Below is a small trained network, with its code and all its weights. Each question gives an input and a class and asks what happens when units are switched off, that is, made to give their printed mean instead of their output.

import numpy as np


def w(rows, s, z=0):
    codes = np.array(rows[::2]) - 128.0
    scale = np.full(codes.shape[1], s)
    scale[-1] = z or s
    return codes * scale


def f(y):
    return np.maximum(y, 0)


def log_softmax(a):
    a = a - a.max(-1, keepdims=True)
    return a - np.log(np.exp(a).sum(-1, keepdims=True))


def net(x, mask):
    res = np.array(x, float).reshape(1, 4) / 4 @ E
    y = f(res @ A[0][:, :-1].T + A[0][:, -1])
    res = res + np.where(mask, y, B[0][:, -1]) @ B[0][:, :-1]
    return log_softmax(res[-1] @ U[:, :-1].T + U[:, -1])


A, B = {}, {}
E = w([
[126,127,129],'x0',
[129,122,124],'x1',
[1,117,91],'x2',
[137,240,65],'x3',
],0.0091)
A[0] = w([
[129,126,124,118],'n1',
[119,11,197,72],'n2',
[120,159,121,253],'n3',
[63,112,116,90],'n4',
[111,27,182,74],'n5',
[238,134,195,145],'n6',
[118,197,49,75],'n7',
[82,114,118,98],'n8',
],0.011,0.0073)
B[0] = w([
[141,122,134,128],'n1',
[171,218,135,223],'n2',
[145,42,182,239],'n3',
[110,180,41,169],'n4',
[180,232,142,206],'n5',
[7,139,1,254],'n6',
[199,216,187,185],'n7',
[83,172,70,157],'n8',
],0.0078,0.008)
U = w([
[205,214,170,26],'0',
[123,103,135,255],'1',
[70,132,42,10],'2',
[151,100,154,238],'3',
[167,7,189,79],'4',
],0.012,0.0068)

Each question gives the input, the list of numbers given to net, and the class t.
The units are the neurons (one row each of A and B). Each row of codes is followed by its name. A weight is (code - 128) times the scale printed after its matrix; where a second scale follows, it is the last column's (A, B and U).
mask holds one flag per neuron, in row order. A switched-off neuron (its flag False) gives its mean, the last column of its row in B, instead of its output. The means were averaged over made-up inputs and are rounded, as every weight is.
A unit's drop is (log p(t) with every unit on - log p(t) with that unit switched off) / (log p(t) with every unit on - log p(t) with every unit switched off).
The circuit of an input: a set's keep is (log p(t) with only the set's units on - log p(t) with every unit switched off) / (log p(t) with every unit on - log p(t) with every unit switched off). Starting from all 8 units, units are removed one at a time, each time the one whose removal leaves the highest keep (on an exact tie, the one counted first), for as long as the keep stays at least 0.8.
circuit, biggest first: the units of the circuit, biggest drop first
k most important neurons: the k neurons with the biggest drops, biggest first
drop when u is switched off: that unit's drop, to one decimal
input [7,-1,4,-7], class 0: circuit, biggest first => n5, n2
input [1,5,6,6], class 0: circuit, biggest first => n7
input [2,-4,4,-4], class 0: circuit, biggest first => n6, n5
input [-6,-1,5,-8], class 0: circuit, biggest first => n5, n2
input [-6,2,-4,-7], class 0: 2 most important neurons => n2, n5
input [7,6,-3,-8], class 0: 2 most important neurons => n2, n5
input [5,5,-2,-7], class 0: circuit, biggest first => n2, n5
input [7,-3,6,-8], class 0: 2 most important neurons => n5, n2
input [-1,2,1,-3], class 4: 3 most important neurons => n6, n7, n4
input [-8,-7,6,2], class 3: 3 most important neurons => n6, n3, n7
input [-3,0,8,8], class 0: 2 most important neurons => n7, n6
input [1,-2,2,7], class 0: 2 most important neurons => n7, n6
input [2,-2,-5,0], class 2: 2 most important neurons => n6, n7
input [2,-4,-7,2], class 2: most important neuron => n6
input [5,-1,5,-8], class 0: 3 most important neurons => n5, n2, n6
input [-2,1,-2,-1], class 4: drop when n5 is switched off => 0.3
input [-6,4,5,2], class 3: drop when n6 is switched off => 1.4
input [2,0,-1,0], class 4: drop when n5 is switched off => 0.2
input [6,-6,-8,7], class 2: drop when n2 is switched off => 0.1
input [-7,6,5,3], class 3: circuit, biggest first => n6
